Each row has a name. Each piece below is followed by the name of the row it came from, unless a question asks for something else. Each question is about the rows just above it. Places in a row count from 1.

[ 47.5 -44.6 -11.8  31.6] -> <56>
[-69.7  46.1 -69.7  -3.0] -> <26>
[-80.6  25.7  11.6 -31.0] -> <17>
The value that <26> holds more than once: | [-69.7]
[25.7 11.6] with +1 step of 0.1 on every entry: | [25.8 11.7]
Changed <17>: [-80.7  25.7  11.6 -31.0]. Place and old value: | 1, [-80.6]
Changed <17>: [-80.6  25.7  11.6 -30.9]. Place and old value: | 4, [-31.0]
Changed <56>: [ 47.6 -44.6 -11.8  31.6]. Place and old value: | 1, [47.5]
Move every entry of [ 47.5 -44.6] by -1 step of 0.1. | [ 47.4 -44.7]
How many entries does [-80.6  25.7  11.6] have? | 3

[-49.0  16.7  34.1 -73.0  31.6 -46.7  24.0] : <129>
[ 32.3 -40.2 -33.1  20.6  20.6  42.2 -18.8] : <152>
[ 21.6 -45.6 -35.7  36.6  16.5  37.6  -0.6] : <7>
[ 12.5 -38.3 -31.0  27.2  15.8  26.8  -6.6] : <26>
Move every entry of [-73.0  31.6 -46.7] by -1 step of 0.1. | [-73.1  31.5 -46.8]
Shift each entry of [ 16.7  34.1 -73.0] by -1 times 0.1: | [ 16.6  34.0 -73.1]
How many entries does [ 12.5 -38.3 -31.0] have? | 3
The value that <152> holds more than once: | [20.6]

[ 26.2  63.4 -40.2  19.6  10.1 -14.7  44.5  -1.3  15.8 -16.0 -14.3 -33.6
  63.5 -62.7 -13.3 -35.0   4.2 -59.0  10.0  21.2  48.0  -3.4 -32.3  -7.0
  29.8  45.4 -24.5  40.5  28.8   9.4  -0.9  28.8  23.9  36.6 -13.7 -37.8
  -3.2  35.3] : <43>
[  6.5 -23.8 -24.2 -14.2   3.1  23.5 -65.9 -75.8   4.8  19.1  -1.7  54.5
  16.1 -15.8  -9.7   0.9   9.1  20.9   6.1 -51.4 -27.5 -50.1  41.3  14.0
 -23.3 -28.8  15.9 -26.5  -0.7 -25.1   0.7 -17.0 -24.9 -58.6  15.9  21.0
  15.5 -44.9] : <7>
[ 26.2  63.4 -40.2  19.6  10.1 -14.7  44.5  -1.3  15.8 -16.0 -14.3 -33.6
  63.5 -62.7 -13.3 -35.0   4.2 -59.0  10.0  21.2  48.0  -3.4 -32.3  -7.0
 -12.5  45.4 -24.5 -25.3  28.8   9.4  -0.9  28.8  23.9  36.6 -13.7 -37.8
  -3.2  35.3] : <26>
Changed <43>: [ 26.2  63.4 -40.2  19.6  10.1 -14.7  44.5  -1.3  15.8 -16.1 -14.3 -33.6
  63.5 -62.7 -13.3 -35.0   4.2 -59.0  10.0  21.2  48.0  -3.4 -32.3  -7.0
  29.8  45.4 -24.5  40.5  28.8   9.4  -0.9  28.8  23.9  36.6 -13.7 -37.8
  -3.2  35.3]. Place and old value: | 10, [-16.0]
Count the entries of [ 26.2  63.4 -40.2  19.6  10.1 -14.7  44.5  -1.3  15.8 -16.0 -14.3 -33.6
  63.5 -62.7 -13.3 -35.0   4.2 -59.0  10.0  21.2]: | 20

[ -8.3  29.8  -7.8 -20.6  -4.9   3.8 -45.5   0.8  35.2 -25.0  -9.3] : <17>
[ -8.2  30.6   3.4   5.0  -6.1 -40.2  17.3  -7.9  71.5 -11.3 -38.6] : <88>
[  3.7  15.0   5.1   9.2 -12.2  35.4   9.6  30.5   7.7 -14.4 -31.9] : <7>
[ -6.3   4.6  -1.6  15.2  33.7 -38.8  -3.0   5.1 -21.1  24.7 -65.1] : <56>
[ -9.0   2.1   9.0 -13.6  42.2 -33.4  10.9  12.1  10.4   8.1  85.7] : <14>
[-18.0   2.8  17.0  21.8   2.9 -28.9  22.9  -5.2  18.2  21.8  14.2] : <152>
[ -1.6   4.6  -1.6  15.2  33.7 -34.1  -1.6  17.5 -52.8  11.4  -1.6] : <163>
[  8.9 -10.8  -1.6   5.4 -14.4   8.3   3.6   0.5  -5.1  11.1 -38.7] : <129>
[ -2.9  -1.7  -4.7  -4.7  12.2  -4.7  18.5  -1.7  -5.7 -21.0  11.2] : <26>
The value that <152> holds more than once: | [21.8]
One entry of <26> was changed: [ -2.9  -1.7  -4.7  -4.7  12.2  -4.7  18.5  -1.6  -5.7 -21.0  11.2]. Where, and from what? | 8, [-1.7]
Which row holds [  3.7  15.0   5.1   9.2 -12.2  35.4   9.6  30.5   7.7 -14.4 -31.9]? | <7>
Which row holds [ -6.3   4.6  -1.6  15.2  33.7 -38.8  -3.0   5.1 -21.1  24.7 -65.1]? | <56>
Where does [ -8.3  29.8  -7.7 -20.6  -4.9   3.8 -45.5   0.8  35.2 -25.0  -9.3] differ from <17>, and what was there? | 3, [-7.8]
Which value appears more than once in <163>? | [-1.6]

[-37.8 -31.3   6.7 -33.3   6.7   1.9   1.3  47.8 -12.9  -2.3  -1.4 -53.1
  31.2   8.6  -8.0  61.5 -49.9 -14.1  -6.1 -23.0  -8.0   7.6  35.9   2.4
 -19.3   0.0  -0.7 -18.6 -48.9   1.9  63.4  30.5  17.8  -2.5   8.0  -0.2
   1.1 -12.9  -4.4 -38.1  38.4  -5.7 -33.2 -23.3   4.5   0.3  -0.3   0.9
  62.6  34.6  -2.9  16.1 -32.0  -2.7 -10.7  13.6   2.4 -19.5  22.8  -2.0
 -20.2  -5.3  -2.1  29.2] -> <98>
[ -9.0 -12.7   6.7  20.0  34.7   1.9   1.3  19.5  -7.1  14.8   9.5 -17.7
  23.3 -58.6  -8.9 -67.7  -8.3 -10.9 -32.4  13.4  -8.0 -25.6 -43.8  24.8
 -12.9  11.7  44.4 -10.1  32.1  31.3  24.2   1.8   4.5  -9.7 -46.2  53.0
  13.8 -12.9  -4.4 -14.6  15.4   2.0  -6.3  55.6  48.1   0.3  -0.3  31.5
  23.8 -56.4 -12.2  21.5  21.6 -33.7 -10.7 -10.9  22.2  22.1 -26.2  -2.0
  -7.6  39.2  32.7  17.2] -> <17>
[-23.7 -12.7   4.5 -45.3  -8.6   1.9  -1.8  19.5  -7.1 -21.4 -12.9 -25.6
  23.3  60.3  -8.0  97.3 -28.6  -2.6  15.6 -20.5  -8.0  31.2  65.4 -15.1
 -12.9  -9.9 -37.2 -10.1 -48.2 -24.6  24.2   1.8  10.3   9.3  52.4 -55.4
 -10.0 -12.9  -4.4  -6.1  15.4  -7.1  -9.1 -61.9 -22.5   0.3  -0.3 -38.0
  23.8  66.0  -0.4   7.7 -48.4  25.8 -10.7  17.3 -25.3 -30.1  36.7  -2.0
 -20.2 -28.9 -33.6  17.2] -> <163>
Changed <17>: [ -9.0 -12.7   6.7  20.0  34.7   1.9   1.3  19.5  -7.1  14.8   9.5 -17.7
  23.3 -58.6  -8.9 -67.7  -8.3 -10.9 -32.4  13.4  -8.0 -25.6 -43.8  24.8
 -12.9  11.7  44.4 -10.1  32.1  31.3  24.2   1.8   4.5  -9.7 -46.2  53.0
  13.9 -12.9  -4.4 -14.6  15.4   2.0  -6.3  55.6  48.1   0.3  -0.3  31.5
  23.8 -56.4 -12.2  21.5  21.6 -33.7 -10.7 -10.9  22.2  22.1 -26.2  -2.0
  -7.6  39.2  32.7  17.2]. Place and old value: | 37, [13.8]
Move every entry of [-25.6] by +1 step of 0.1. | [-25.5]

[-43.2 -67.2 -97.4   4.6]  <26>
[ 58.8  72.0 -84.4  -4.6]  <152>
[47.1 68.9 88.0 33.2]  <43>
[ 96.0  43.3 -68.2  -9.9]  <163>
[-6.8 69.8 37.2 97.5]  <17>
[ 34.1 -84.2 -21.2  84.4]  <7>
[-35.2  85.2  17.8 -84.2]  <82>
Count the entries of [-6.8 69.8 37.2]: | 3
Changed <17>: [-6.8 69.7 37.2 97.5]. Place and old value: | 2, [69.8]

[-45.6 -45.6 -45.6 -42.4] : <88>
[-16.8  36.5 -54.3  74.9] : <26>
[-16.8  36.5   6.3  74.9] : <56>
[-19.2 -13.7   6.3  74.9] : <129>
[-43.3 -49.0 -63.7  -3.3] : <17>
[ -3.9 -49.0 -63.7  -3.3] : <163>
[-19.2 -13.7  -1.7  87.2] : <7>
Changed <56>: [-16.7  36.5   6.3  74.9]. Place and old value: | 1, [-16.8]
Which value appears more than once in <88>? | [-45.6]
Number of entries in [-45.6]: | 1
Which row holds [-16.8  36.5   6.3  74.9]? | <56>
Changed <7>: [-19.1 -13.7  -1.7  87.2]. Place and old value: | 1, [-19.2]
How many entries does [-16.8] have? | 1

[-10.0  12.8  12.8  14.3] = <129>
[-10.0  14.9  43.1  14.3] = <14>
[-10.0  14.9  53.0  53.0] = <88>
which: [-10.0  12.8] | <129>
[-10.0  14.9] with -1 step of 0.1 on every entry: | [-10.1  14.8]
Which value appears more than once in <88>? | [53.0]
Which value appears more than once in <129>? | [12.8]
Move every entry of [14.9 53.0] by +1 step of 0.1. | [15.0 53.1]
Count the entries of [-10.0  14.9  53.0  53.0]: | 4
Number of entries in [-10.0  14.9]: | 2

[ 5.2 -3.2 13.9 13.8] : <88>
[ 8.3 28.1 83.1 -1.0] : <98>
[ -4.0   3.1  47.4 -20.2] : <26>
[ -2.4  14.4  42.7 -19.7] : <152>
Changed <152>: [ -2.3  14.4  42.7 -19.7]. Place and old value: | 1, [-2.4]
Number of entries in [-4.0  3.1 47.4]: | 3
One entry of <152> was changed: [ -2.4  14.4  42.6 -19.7]. Where, and from what? | 3, [42.7]
[ 3.1 47.4] with +1 step of 0.1 on every entry: | [ 3.2 47.5]

[ 24.3 -46.7  -9.5 -69.8 -51.6 -21.2]  <129>
[-21.6  20.0 -12.0 -36.6  74.1  20.2]  <163>
[-10.0 -30.5 -11.2 -59.2 -59.9   6.7]  <88>
[ 22.2 -41.6  18.9 -48.7 -38.8 -14.4]  <56>
[-53.1 -28.6  42.5 -74.9 -44.0 -13.7]  <14>
[-21.6 -41.6  18.9 -48.7 -38.8 -14.4]  <26>
[-39.5  20.2   9.7 -38.9  78.9  21.0]  <98>
which: [ 22.2 -41.6  18.9 -48.7 -38.8 -14.4] | <56>
Where do [-12.0 -36.6  74.1  20.2] appear? | <163>
Shift each entry of [-44.0] by -1 times 0.1: | [-44.1]

